Below is a small trained network, with its code and all its weights. Each question gives an input and a class and asks what happens when units are switched off, that is, made to give their printed mean instead of their output.

import numpy as np


def w(rows, s, z=0):
    codes = np.array(rows[::2]) - 128.0
    scale = np.full(codes.shape[1], s)
    scale[-1] = z or s
    return codes * scale


def f(y):
    return y / 2 * (1 + np.tanh(0.7978845608 * (y + 0.044715 * y**3)))


def log_softmax(a):
    a = a - a.max(-1, keepdims=True)
    return a - np.log(np.exp(a).sum(-1, keepdims=True))


def net(x, mask):
    res = np.array(x, float).reshape(1, 2) / 4 @ E
    y = f(res @ A[0][:, :-1].T + A[0][:, -1])
    res = res + np.where(mask, y, B[0][:, -1]) @ B[0][:, :-1]
    return log_softmax(res[-1] @ U[:, :-1].T + U[:, -1])


A, B = {}, {}
E = w([
[142,81,85,39,169,132,94,148,242],'x0',
[150,97,153,105,79,3,85,94,147],'x1',
],0.0056)
A[0] = w([
[135,125,119,117,130,116,116,131,135,121],'neuron 1',
[130,129,131,128,129,126,125,134,126,119],'neuron 2',
[133,124,125,119,145,250,125,130,146,205],'neuron 3',
[132,123,128,116,125,83,119,126,158,150],'neuron 4',
[131,131,133,148,117,94,122,126,40,165],'neuron 5',
[129,128,129,132,127,143,129,126,121,171],'neuron 6',
[131,128,129,129,129,125,128,128,125,118],'neuron 7',
[132,121,130,129,126,121,121,124,109,145],'neuron 8',
[128,126,126,132,131,122,130,128,124,253],'neuron 9',
[126,131,113,141,142,165,134,136,84,155],'neuron 10',
[135,111,132,114,113,58,115,119,168,147],'neuron 11',
[132,115,122,104,137,102,114,130,193,200],'neuron 12',
[126,126,116,113,146,123,127,141,188,134],'neuron 13',
[128,124,120,117,137,93,123,136,163,158],'neuron 14',
[130,130,128,123,130,126,125,131,139,192],'neuron 15',
[134,119,125,105,134,124,114,128,201,163],'neuron 16',
[124,139,133,134,121,152,137,124,126,127],'neuron 17',
[133,125,127,131,124,110,122,126,102,181],'neuron 18',
],0.021,0.0048)
B[0] = w([
[157,120,114,114,134,132,116,131,132,135],'neuron 1',
[136,131,126,129,128,129,126,126,132,126],'neuron 2',
[84,123,74,181,159,217,162,176,130,254],'neuron 3',
[133,121,154,90,153,116,94,150,115,173],'neuron 4',
[142,186,146,154,76,90,170,84,142,223],'neuron 5',
[87,137,143,126,133,127,134,140,119,147],'neuron 6',
[138,131,128,133,126,129,124,126,135,126],'neuron 7',
[125,141,136,131,123,118,136,122,129,138],'neuron 8',
[1,128,195,93,128,104,158,144,108,176],'neuron 9',
[123,182,141,136,149,133,91,158,110,187],'neuron 10',
[172,134,156,77,147,115,61,153,107,205],'neuron 11',
[82,57,134,64,154,109,128,121,139,212],'neuron 12',
[159,71,97,126,104,132,141,103,141,180],'neuron 13',
[127,100,135,88,154,118,107,134,128,167],'neuron 14',
[66,112,156,105,129,119,143,141,117,150],'neuron 15',
[123,54,112,97,119,121,144,106,145,202],'neuron 16',
[145,141,120,139,140,143,115,139,128,142],'neuron 17',
[79,141,168,119,113,105,148,126,119,158],'neuron 18',
],0.035,0.0092)
U = w([
[102,173,109,193,181,183,129,206,93,225],'0',
[106,48,75,118,144,155,167,118,184,171],'1',
[239,132,70,143,127,134,98,110,145,20],'2',
[226,125,62,164,115,135,71,93,146,24],'3',
[183,90,180,40,149,65,7,85,115,122],'4',
[136,185,175,163,2,78,182,47,118,255],'5',
[239,122,92,150,116,141,112,97,163,3],'6',
],0.0055,0.00079)

Each question gives the input, the list of numbers given to net, and the class t.
The units are the neurons (one row each of A and B). Each row of codes is followed by its name. A weight is (code - 128) times the scale printed after its matrix; where a second scale follows, it is the last column's (A, B and U).
mask holds one flag per neuron, in row order. A switched-off neuron (its flag False) gives its mean, the last column of its row in B, instead of its output. The means were averaged over made-up inputs and are rounded, as every weight is.
A unit's drop is (log p(t) with every unit on - log p(t) with that unit switched off) / (log p(t) with every unit on - log p(t) with every unit switched off).
The circuit of an input: a set's keep is (log p(t) with only the set's units on - log p(t) with every unit switched off) / (log p(t) with every unit on - log p(t) with every unit switched off). Starting from the 12 units with the biggest drops (on a tie, the unit counted first), units are removed one at a time, each time the one whose removal leaves the highest keep (on an exact tie, the one counted first), for as long as the keep stays at least 0.8.
circuit, biggest first: the units of the circuit, biggest drop first
k most important neurons: the k neurons with the biggest drops, biggest first
drop of u: that unit's drop, to one decimal
input [-7,-4], class 5: circuit, biggest first	neuron 5
input [5,-8], class 0: 2 most important neurons	neuron 3; neuron 10
input [2,-3], class 0: circuit, biggest first	neuron 3; neuron 12
input [4,-6], class 0: 2 most important neurons	neuron 3; neuron 12
input [-1,0], class 5: 3 most important neurons	neuron 3; neuron 11; neuron 12
input [7,1], class 4: 2 most important neurons	neuron 11; neuron 3
input [-3,5], class 5: 2 most important neurons	neuron 5; neuron 12
input [-2,3], class 5: 2 most important neurons	neuron 3; neuron 12
input [-1,4], class 4: drop of neuron 3	0.3
input [3,-8], class 0: drop of neuron 5	0.0
input [-7,-3], class 5: drop of neuron 5	0.6
